Here is a tiny trained network, its code and every weight. The questions are about switching its units off for an input and a class, where a switched-off unit gives its printed mean instead of its output.

import numpy as np


def w(rows, s, z=0):
    codes = np.array(rows[::2]) - 128.0
    scale = np.full(codes.shape[1], s)
    scale[-1] = z or s
    return codes * scale


def f(y):
    return np.maximum(y, 0)


def log_softmax(a):
    a = a - a.max(-1, keepdims=True)
    return a - np.log(np.exp(a).sum(-1, keepdims=True))


def net(x, mask):
    res = np.array(x, float).reshape(1, 8) / 4 @ E
    y = f(res @ A[0][:, :-1].T + A[0][:, -1])
    res = res + np.where(mask, y, B[0][:, -1]) @ B[0][:, :-1]
    return log_softmax(res[-1] @ U[:, :-1].T + U[:, -1])


A, B = {}, {}
E = w([
[102,220,254,225,164,92],'x0',
[108,137,96,183,135,156],'x1',
[165,133,103,100,199,99],'x2',
[157,113,123,76,137,133],'x3',
[101,136,131,149,92,147],'x4',
[230,95,139,81,232,70],'x5',
[91,61,219,23,181,234],'x6',
[146,42,66,34,136,56],'x7',
],0.0056)
A[0] = w([
[176,124,111,74,111,127,5],'N0',
[14,120,163,78,248,74,202],'N1',
[144,129,25,163,104,116,155],'N2',
[200,214,181,212,101,108,185],'N3',
[110,188,145,180,162,137,14],'N4',
[83,150,135,118,160,136,44],'N5',
[96,147,121,132,35,63,133],'N6',
[168,246,166,200,120,82,145],'N7',
[212,43,28,100,1,27,255],'N8',
[95,34,202,91,161,188,178],'N9',
[79,198,157,36,143,146,242],'N10',
[92,151,203,184,181,178,65],'N11',
],0.0084,0.0026)
B[0] = w([
[96,122,117,109,62,128,150],'N0',
[194,44,130,187,114,157,204],'N1',
[167,184,164,177,48,53,181],'N2',
[101,146,8,48,235,106,204],'N3',
[95,135,87,127,231,71,161],'N4',
[219,125,253,80,96,194,139],'N5',
[179,65,73,179,99,67,169],'N6',
[58,113,97,73,96,130,204],'N7',
[151,92,78,105,80,6,254],'N8',
[131,103,112,47,214,173,224],'N9',
[194,83,124,146,152,244,193],'N10',
[52,153,146,146,173,177,196],'N11',
],0.0065,0.0088)
U = w([
[166,207,80,122,66,21,251],'0',
[74,114,39,1,136,101,201],'1',
[151,82,120,93,125,220,204],'2',
[96,185,195,38,192,164,7],'3',
[196,178,119,97,22,12,5],'4',
],0.0077,0.0029)

Each question gives the input, the list of numbers given to net, and the class t.
The units are the neurons (one row each of A and B). Each row of codes is followed by its name. A weight is (code - 128) times the scale printed after its matrix; where a second scale follows, it is the last column's (A, B and U).
mask holds one flag per neuron, in row order. A switched-off neuron (its flag False) gives its mean, the last column of its row in B, instead of its output. The means were averaged over made-up inputs and are rounded, as every weight is.
A unit's drop is (log p(t) with every unit on - log p(t) with that unit switched off) / (log p(t) with every unit on - log p(t) with every unit switched off).
The circuit of an input: a set's keep is (log p(t) with only the set's units on - log p(t) with every unit switched off) / (log p(t) with every unit on - log p(t) with every unit switched off). Starting from all 12 units, units are removed one at a time, each time the one whose removal leaves the highest keep (on an exact tie, the one counted first), for as long as the keep stays at least 0.8.
circuit, biggest first: the units of the circuit, biggest drop first
top k neurons: the k neurons with the biggest drops, biggest first
drop of u: that unit's drop, to one decimal
input [8,-2,3,-5,7,-1,-2,-6], class 1: circuit, biggest first -> (N3)
input [-5,0,2,-5,-7,7,-8,2], class 4: circuit, biggest first -> (N8 N2)
input [-7,-7,2,0,-1,2,0,4], class 4: circuit, biggest first -> (N8 N3 N7)
input [-7,2,8,1,-8,1,5,0], class 2: circuit, biggest first -> (N3 N1)
input [5,6,3,1,6,2,-3,0], class 1: circuit, biggest first -> (N3 N7)
input [2,-7,7,-7,-7,-1,7,6], class 2: circuit, biggest first -> (N1 N10)
input [3,-5,-7,-5,-2,3,4,8], class 2: top 2 neurons -> (N1 N3)
input [-5,-8,-5,3,5,4,-2,4], class 4: top 2 neurons -> (N8 N3)
input [-8,-7,7,6,-3,-1,0,-1], class 0: circuit, biggest first -> (N8 N3 N7)
input [5,-2,0,6,-5,8,1,8], class 2: top 3 neurons -> (N1 N3 N2)
input [-2,-5,-4,-7,-1,-6,-8,7], class 4: top 2 neurons -> (N8 N2)
input [4,5,8,1,6,-1,6,7], class 2: drop of N1 -> 0.2
input [-3,3,1,-7,2,-4,-1,2], class 4: drop of N3 -> 0.1
input [-4,8,-1,0,-8,-6,-1,8], class 4: drop of N9 -> 0.0
input [-7,-8,-4,-8,-2,-7,0,5], class 4: drop of N3 -> 0.1
